Below is a small trained network, with its code and all its weights. Each question gives an input and a class and asks what happens when units are switched off, that is, made to give their printed mean instead of their output.

import numpy as np


def w(rows, s, z=0):
    codes = np.array(rows[::2]) - 128.0
    scale = np.full(codes.shape[1], s)
    scale[-1] = z or s
    return codes * scale


def f(y):
    return y / 2 * (1 + np.tanh(0.7978845608 * (y + 0.044715 * y**3)))


def log_softmax(a):
    a = a - a.max(-1, keepdims=True)
    return a - np.log(np.exp(a).sum(-1, keepdims=True))


def net(x, mask):
    res = np.array(x, float).reshape(1, 3) / 4 @ E
    y = f(res @ A[0][:, :-1].T + A[0][:, -1])
    res = res + np.where(mask, y, B[0][:, -1]) @ B[0][:, :-1]
    return log_softmax(res[-1] @ U[:, :-1].T + U[:, -1])


A, B = {}, {}
E = w([
[104,137,179,48],'x0',
[130,253,125,142],'x1',
[153,130,211,167],'x2',
],0.021)
A[0] = w([
[129,121,35,141,207],'N1',
[178,104,150,166,222],'N2',
[65,124,82,92,254],'N3',
[102,129,84,176,167],'N4',
[109,134,109,56,117],'N5',
[74,181,99,76,101],'N6',
[114,252,128,152,197],'N7',
[119,130,230,115,82],'N8',
[167,115,110,163,222],'N9',
[90,136,177,76,151],'N10',
],0.019,0.0081)
B[0] = w([
[20,148,78,77,198],'N1',
[102,103,152,229,181],'N2',
[165,60,135,5,189],'N3',
[93,169,89,163,174],'N4',
[189,95,185,99,167],'N5',
[157,207,153,61,175],'N6',
[197,204,47,177,254],'N7',
[40,144,54,121,196],'N8',
[98,109,159,186,175],'N9',
[131,99,56,56,185],'N10',
],0.012,0.03)
U = w([
[38,87,119,104,254],'0',
[104,193,74,111,155],'1',
[188,69,171,74,87],'2',
[230,173,156,78,8],'3',
[73,121,252,189,85],'4',
[180,159,127,204,47],'5',
],0.014,0.0043)

Each question gives the input, the list of numbers given to net, and the class t.
The units are the neurons (one row each of A and B). Each row of codes is followed by its name. A weight is (code - 128) times the scale printed after its matrix; where a second scale follows, it is the last column's (A, B and U).
mask holds one flag per neuron, in row order. A switched-off neuron (its flag False) gives its mean, the last column of its row in B, instead of its output. The means were averaged over made-up inputs and are rounded, as every weight is.
A unit's drop is (log p(t) with every unit on - log p(t) with that unit switched off) / (log p(t) with every unit on - log p(t) with every unit switched off).
The circuit of an input: a set's keep is (log p(t) with only the set's units on - log p(t) with every unit switched off) / (log p(t) with every unit on - log p(t) with every unit switched off). Starting from all 10 units, units are removed one at a time, each time the one whose removal leaves the highest keep (on an exact tie, the one counted first), for as long as the keep stays at least 0.8.
circuit, biggest first: the units of the circuit, biggest drop first
unit that matters most: the unit with the biggest drop
k most important neurons: the k neurons with the biggest drops, biggest first
drop of u: that unit's drop, to one decimal
input [5,-5,0], class 2: circuit, biggest first -> [N1, N5]
input [-7,0,5], class 4: circuit, biggest first -> [N7, N2]
input [0,-3,2], class 4: circuit, biggest first -> [N7, N1, N10]
input [-8,4,1], class 5: circuit, biggest first -> [N8, N10]
input [1,-5,-1], class 2: unit that matters most -> N8
input [3,5,0], class 3: circuit, biggest first -> [N1, N6]
input [1,-4,-6], class 2: 3 most important neurons -> [N3, N8, N5]
input [1,7,-6], class 3: 2 most important neurons -> [N6, N8]
input [-5,-4,0], class 0: 2 most important neurons -> [N7, N1]
input [4,-4,2], class 0: 2 most important neurons -> [N7, N8]
input [3,0,2], class 0: 2 most important neurons -> [N7, N6]
input [-8,8,2], class 5: drop of N7 -> 0.1
input [-1,-1,-1], class 0: drop of N7 -> 0.9
input [1,8,0], class 3: drop of N2 -> 0.1
input [-7,1,7], class 5: unit that matters most -> N1
input [4,0,-7], class 2: 2 most important neurons -> [N7, N3]
